Here is a tiny trained network, its code and every weight. The questions are about switching its units off for an input and a class, where a switched-off unit gives its printed mean instead of its output.

import numpy as np


def w(rows, s, z=0):
    codes = np.array(rows[::2]) - 128.0
    scale = np.full(codes.shape[1], s)
    scale[-1] = z or s
    return codes * scale


def norm(h):
    return h / np.sqrt((h * h).mean(-1, keepdims=True) + 1e-5)


def f(y):
    return y / 2 * (1 + np.tanh(0.7978845608 * (y + 0.044715 * y**3)))


def log_softmax(a):
    a = a - a.max(-1, keepdims=True)
    return a - np.log(np.exp(a).sum(-1, keepdims=True))


def net(x, mask):
    res = np.array(x, float).reshape(1, 8) / 4 @ E
    u = 0
    for l in range(4):
        y = f(norm(res) @ A[l][:, :-1].T + A[l][:, -1])
        res = res + np.where(mask[u : u + 5], y, B[l][:, -1]) @ B[l][:, :-1]
        u += 5
    return log_softmax(norm(res)[-1] @ U[:, :-1].T + U[:, -1])


A, B = {}, {}
E = w([
[141,36,37,82,248,190,81,146,95],'x0',
[138,141,136,119,140,141,141,129,139],'x1',
[95,203,74,232,183,123,90,71,81],'x2',
[59,210,183,40,174,63,28,182,164],'x3',
[132,123,115,134,124,112,121,122,133],'x4',
[126,139,142,117,136,146,139,129,129],'x5',
[59,163,63,74,169,82,251,169,140],'x6',
[227,204,136,15,88,79,143,30,2],'x7',
],0.0061)
A[0] = w([
[193,114,81,188,49,174,184,168,69,84],'0.n1',
[254,166,197,143,162,206,45,87,192,3],'0.n2',
[206,142,135,79,140,101,134,77,48,51],'0.n3',
[119,22,59,91,207,121,83,129,58,65],'0.n4',
[111,213,107,53,98,173,28,196,127,49],'0.n5',
],0.0062,0.0029)
B[0] = w([
[120,92,134,109,181,69,151,2,182,217],'0.n1',
[34,39,115,164,100,94,109,152,31,184],'0.n2',
[97,200,88,70,84,237,86,121,201,224],'0.n3',
[178,142,197,118,211,182,174,171,117,254],'0.n4',
[133,89,179,123,183,136,170,31,162,172],'0.n5',
],0.0085,0.0035)
A[1] = w([
[111,186,212,197,44,141,186,154,79,23],'1.n1',
[173,156,69,49,88,80,80,116,44,99],'1.n2',
[125,142,198,84,187,1,61,130,154,4],'1.n3',
[204,40,141,10,48,86,127,160,195,41],'1.n4',
[136,249,66,220,177,113,80,72,79,105],'1.n5',
],0.0087,0.0029)
B[1] = w([
[251,88,83,67,233,84,94,186,166,193],'1.n1',
[141,184,110,70,95,184,114,108,161,222],'1.n2',
[52,133,131,155,169,91,107,24,126,197],'1.n3',
[97,192,229,247,148,192,173,225,45,245],'1.n4',
[111,149,254,183,111,183,192,235,73,253],'1.n5',
],0.0096,0.0039)
A[2] = w([
[169,184,176,169,61,38,142,124,197,77],'2.n1',
[210,110,187,216,55,158,9,69,143,37],'2.n2',
[80,107,96,207,118,181,92,184,232,22],'2.n3',
[179,94,68,181,75,164,224,40,127,5],'2.n4',
[88,196,49,117,121,68,245,148,116,82],'2.n5',
],0.011,0.0019)
B[2] = w([
[170,144,78,122,247,206,116,133,138,206],'2.n1',
[88,90,86,80,118,74,163,187,113,246],'2.n2',
[176,190,118,123,46,136,117,99,125,254],'2.n3',
[149,105,186,147,139,91,167,19,160,241],'2.n4',
[78,52,105,100,92,105,89,186,88,228],'2.n5',
],0.014,0.0052)
A[3] = w([
[203,226,79,26,26,141,107,79,103,70],'3.n1',
[118,154,58,134,55,176,95,129,254,94],'3.n2',
[62,23,47,51,85,85,96,184,70,157],'3.n3',
[223,81,50,87,235,161,68,148,90,90],'3.n4',
[15,188,159,59,167,71,23,67,194,4],'3.n5',
],0.012,0.0034)
B[3] = w([
[118,141,76,174,24,159,96,126,136,233],'3.n1',
[122,182,94,102,71,177,108,103,120,179],'3.n2',
[105,106,117,77,164,73,58,130,57,254],'3.n3',
[134,189,100,151,182,101,95,143,249,225],'3.n4',
[181,49,147,146,103,122,226,50,140,200],'3.n5',
],0.017,0.0086)
U = w([
[143,81,166,115,154,98,198,28,141,131],'0',
[124,191,66,97,39,161,77,117,122,73],'1',
[149,179,104,111,245,109,95,160,215,136],'2',
[82,100,120,59,166,59,77,158,52,255],'3',
[103,160,214,152,143,161,176,215,69,38],'4',
],0.012,0.0022)

Each question gives the input, the list of numbers given to net, and the class t.
The units are the neurons (one row each of A and B). Each row of codes is followed by its name. A weight is (code - 128) times the scale printed after its matrix; where a second scale follows, it is the last column's (A, B and U).
mask holds one flag per neuron, layer by layer. A switched-off neuron (its flag False) gives its mean, the last column of its row in B, instead of its output. The means were averaged over made-up inputs and are rounded, as every weight is.
A unit's drop is (log p(t) with every unit on - log p(t) with that unit switched off) / (log p(t) with every unit on - log p(t) with every unit switched off).
The circuit of an input: a set's keep is (log p(t) with only the set's units on - log p(t) with every unit switched off) / (log p(t) with every unit on - log p(t) with every unit switched off). Starting from the 12 units with the biggest drops (on a tie, the unit counted first), units are removed one at a time, each time the one whose removal leaves the highest keep (on an exact tie, the one counted first), for as long as the keep stays at least 0.8.
units of the circuit, in order: the units of the circuit, biggest drop first
unit that matters most: the unit with the biggest drop
k most important neurons: the k neurons with the biggest drops, biggest first
k most important neurons of layer l: the k neurons of layer l with the biggest drops, biggest first
input [-8,-3,2,4,-6,0,-5,7], class 2: most important neuron of layer 1 -> 1.n1
input [2,-5,8,-3,-1,-5,-6,7], class 4: 2 most important neurons -> 1.n5, 2.n3
input [-4,4,-6,6,5,-7,8,-2], class 3: 2 most important neurons of layer 2 -> 2.n5, 2.n4
input [7,2,-8,-4,2,-1,-4,7], class 4: 3 most important neurons -> 1.n4, 2.n3, 2.n1
input [0,4,8,-8,-8,6,0,2], class 0: 3 most important neurons -> 0.n1, 2.n4, 1.n4
input [8,2,7,7,2,0,-8,6], class 2: 2 most important neurons -> 0.n4, 2.n3
input [-8,5,6,1,-3,6,-8,4], class 2: 2 most important neurons -> 1.n1, 2.n1
input [2,-4,2,8,6,0,5,8], class 0: 4 most important neurons -> 3.n5, 1.n3, 0.n5, 2.n3
input [4,4,5,3,-8,3,-7,5], class 3: 2 most important neurons -> 0.n2, 2.n2
input [-2,7,0,-6,-3,-7,-5,-4], class 0: 2 most important neurons -> 2.n4, 0.n1
input [-2,5,7,7,0,-3,4,-8], class 1: 2 most important neurons -> 2.n3, 0.n1
input [4,-3,-6,-4,3,1,6,-2], class 3: 2 most important neurons of layer 2 -> 2.n5, 2.n1
input [-7,-8,0,-1,-7,8,6,2], class 2: 3 most important neurons -> 3.n4, 1.n1, 2.n1
input [-6,3,2,1,4,-1,-2,4], class 2: unit that matters most -> 2.n1
input [6,-8,-6,2,-7,-6,-6,-6], class 1: 4 most important neurons -> 2.n3, 1.n5, 2.n5, 1.n1
input [8,1,3,8,-3,-4,2,-4], class 0: 2 most important neurons -> 3.n5, 1.n3
input [6,4,3,2,2,4,7,-3], class 3: 3 most important neurons of layer 2 -> 2.n5, 2.n1, 2.n4
input [-3,8,4,6,1,-2,-6,-7], class 1: 3 most important neurons of layer 2 -> 2.n3, 2.n4, 2.n5
input [4,1,-6,-1,0,-1,-8,-8], class 1: 2 most important neurons of layer 3 -> 3.n2, 3.n1
input [-2,7,7,2,-5,5,1,-5], class 4: units of the circuit, in order -> 1.n5
input [-1,0,0,3,4,-5,-3,-2], class 0: 2 most important neurons of layer 0 -> 0.n5, 0.n3
input [-6,-2,-8,0,1,-5,6,-3], class 4: 2 most important neurons of layer 3 -> 3.n4, 3.n3
input [7,7,-4,2,1,6,-8,-8], class 1: 2 most important neurons of layer 2 -> 2.n3, 2.n5
input [-1,-8,7,7,3,-4,0,-8], class 1: 2 most important neurons of layer 2 -> 2.n3, 2.n4
